Each row is followed by the band that its hidden value falls in (each part has its own value, ranges and names):
In the rows, zero is written as 128.
125,121,118,119,126,140,136,112,120,153,128,133,125,143,129,159,157,141,126,125,97,139,98,151,138,126,128,129,134,135	F
112,121,94,113,127,195,139,99,114,153,132,131,132,152,118,207,183,145,139,144,18,155,59,173,137,116,127,122,138,136	R
122,129,123,124,131,147,129,166,130,145,132,116,120,125,134,137,106,119,134,121,129,128,135,120,117,125,124,128,129,131	C
124,130,126,126,130,140,127,157,131,139,131,118,122,123,132,128,99,118,134,122,134,126,139,117,118,128,126,128,128,130	C
119,131,116,127,130,161,126,140,129,124,132,118,128,128,125,145,126,121,139,135,101,132,129,129,119,121,125,124,127,126	C
138,125,127,136,122,96,126,39,122,83,120,154,151,141,110,119,206,151,117,151,95,132,109,154,150,129,135,125,125,122	W
146,132,154,145,124,64,119,76,132,69,119,147,147,123,118,71,158,137,113,141,163,115,153,121,139,136,134,128,118,115	M
101,130,92,115,134,227,132,176,125,161,140,99,117,135,128,198,106,112,154,134,49,145,104,138,109,111,120,121,134,134	R
131,113,113,116,120,131,141,31,111,141,121,160,144,158,115,182,235,171,117,143,43,152,51,191,166,126,134,128,138,137	R
145,124,147,133,123,67,128,75,127,109,119,153,138,131,126,95,164,148,109,128,160,122,129,136,147,137,135,133,126,126	W
125,128,128,124,130,157,129,167,130,149,130,119,117,124,137,130,90,120,132,115,146,126,136,115,119,128,127,130,130,132	C
147,120,154,127,124,57,133,121,128,146,121,146,120,124,140,90,122,142,107,103,203,118,137,121,142,143,132,140,130,134	M
123,130,121,126,131,149,127,163,129,136,132,116,122,125,132,137,104,119,135,125,131,127,134,118,119,125,126,128,128,129	C
103,139,105,125,137,213,124,210,136,145,141,88,115,119,131,159,60,93,158,131,101,131,145,106,93,115,119,120,127,127	M
134,138,147,143,131,98,116,156,140,92,127,119,129,109,129,73,82,107,129,128,188,109,177,91,112,132,127,128,118,116	M
137,135,149,140,130,87,119,154,138,103,125,125,127,109,132,72,86,113,124,121,200,109,175,93,118,135,128,130,120,120	M
144,122,146,132,123,73,130,73,124,113,120,153,135,133,125,101,171,151,109,128,149,125,121,140,151,139,133,132,128,127	W
126,127,115,129,125,140,128,71,122,104,126,138,145,141,113,147,187,143,127,150,72,139,99,154,142,123,130,122,129,124	F
124,131,126,127,130,144,127,154,131,134,131,119,123,123,132,125,104,117,133,125,134,126,136,119,120,126,126,127,127,128	C
138,132,151,135,130,84,121,167,136,127,125,124,118,111,139,76,74,115,121,109,210,109,172,92,118,138,129,134,123,125	M
125,136,139,131,134,131,123,214,140,143,133,102,108,107,144,99,35,97,136,108,200,112,178,84,101,130,123,130,123,127	M
110,123,92,117,127,201,136,90,117,137,133,128,137,151,115,205,191,142,141,152,13,155,68,170,137,113,126,120,136,133	R
102,136,98,121,137,223,128,219,133,159,141,89,112,123,134,174,66,96,157,127,93,135,135,113,95,114,119,121,131,131	M
125,126,118,126,126,145,131,89,122,124,127,136,137,139,119,155,172,141,128,141,73,139,100,152,136,123,131,125,130,129	F
130,119,134,110,130,122,140,198,125,209,131,120,96,123,156,136,65,124,123,84,189,125,127,119,124,136,125,141,138,147	C
144,123,145,134,122,70,127,66,125,103,118,153,141,132,122,98,173,149,110,132,148,124,126,138,148,136,134,131,126,125	W

Part 2:
115,115,138,136,129,112,119,137,126,137,112,131,129,178,116,132,141,137,148,117,88,142,107,136,137,128,142,133,125,155,97,141,146,137,132,119	A
110,125,70,88,129,50,93,98,126,140,138,223,135,169,86,126,135,197,87,146,107,181,163,142,129,128,107,114,134,101,105,165,72,156,170,166	E
118,124,97,109,128,74,99,111,125,142,124,196,135,174,97,128,138,175,103,141,100,169,138,142,124,129,113,122,132,116,109,151,99,148,164,144	A
88,113,103,35,135,178,165,147,140,105,157,67,110,196,133,131,187,120,142,105,148,126,126,114,145,122,163,119,125,166,93,156,131,147,75,116	S
113,112,143,96,134,160,142,160,126,122,117,77,135,172,141,116,150,114,189,113,116,139,98,121,113,126,176,129,120,178,112,139,161,139,91,101	D
124,111,163,123,133,184,131,164,119,128,109,11,133,142,167,111,116,107,211,122,129,139,78,117,91,124,181,139,131,185,139,138,186,131,85,68	T
104,118,106,115,130,91,106,98,140,137,136,220,124,179,88,149,159,171,101,117,100,144,126,134,157,124,119,131,124,129,83,158,113,145,145,151	E
99,125,83,26,134,152,176,153,133,106,160,55,115,190,138,120,172,115,122,122,156,144,153,121,134,131,135,107,132,146,112,139,108,147,88,132	S
119,114,145,98,135,173,147,175,118,121,112,22,143,158,159,101,126,108,208,123,129,153,98,117,87,127,171,124,127,176,133,130,160,138,81,52	T
98,124,93,32,134,168,178,157,133,101,156,40,116,193,143,117,171,113,146,118,163,140,143,118,129,128,145,109,132,149,115,138,118,144,78,122	S
110,123,78,87,129,59,92,100,129,140,137,221,133,176,91,131,141,187,93,141,103,175,153,140,131,127,109,121,132,111,111,160,85,153,164,159	E
135,121,162,145,125,146,106,162,111,145,103,60,138,123,143,110,92,122,169,137,102,160,100,136,95,130,152,139,136,159,150,136,162,134,125,90	D
108,109,175,128,138,217,173,173,131,107,114,36,128,153,169,118,158,74,239,94,126,94,60,106,124,123,197,136,116,203,110,117,208,123,59,71	T
92,113,111,83,132,134,149,118,147,124,154,142,104,198,104,153,199,134,121,96,111,117,116,126,178,124,134,130,120,155,67,155,139,139,102,135	A
113,112,161,104,136,193,169,183,121,111,116,19,133,159,175,105,135,83,229,108,132,120,74,110,105,126,187,132,124,187,123,118,186,130,69,72	T
113,122,100,120,129,72,83,85,135,144,130,248,132,157,88,142,143,183,88,135,101,160,142,140,135,125,108,127,128,107,104,161,94,148,167,156	E
108,117,130,118,130,113,122,130,133,134,126,158,126,179,110,134,159,141,147,113,87,134,108,132,146,128,140,129,123,157,89,140,143,139,124,129	A
129,119,141,105,128,134,105,178,102,140,110,28,141,137,151,100,88,128,172,150,114,178,106,133,77,129,166,130,140,171,158,149,153,146,128,84	T
135,121,157,161,124,110,77,141,117,157,107,125,133,128,120,131,86,148,135,139,84,159,103,142,112,127,148,142,133,158,129,146,159,132,154,100	D
111,113,135,78,138,169,153,179,122,113,122,49,140,167,158,103,143,106,223,120,128,142,101,115,96,126,187,121,123,177,122,138,160,144,79,93	D
109,118,130,85,134,155,151,169,127,118,127,80,137,182,137,113,152,119,181,118,118,140,115,122,115,128,159,119,124,164,115,135,143,139,95,113	D
117,119,118,113,129,95,109,132,125,140,123,168,131,183,111,131,137,149,131,127,89,158,117,136,130,129,137,127,128,149,99,147,135,140,141,127	A
113,110,148,99,134,152,133,166,124,126,115,71,134,172,143,118,146,117,181,117,115,144,93,121,111,125,182,131,122,186,116,148,166,145,92,92	D
105,122,82,84,131,71,97,112,127,137,137,196,131,185,93,126,144,181,105,139,103,173,148,139,132,128,117,117,133,123,99,156,96,153,156,152	A
98,120,104,62,130,155,166,125,145,110,162,105,109,201,117,143,200,113,106,95,135,120,139,123,174,128,125,122,123,145,82,141,127,140,91,137	A
130,121,134,128,126,98,96,135,117,149,115,155,133,165,109,128,112,144,128,136,88,162,115,141,119,130,133,131,131,147,112,144,139,142,154,114	A
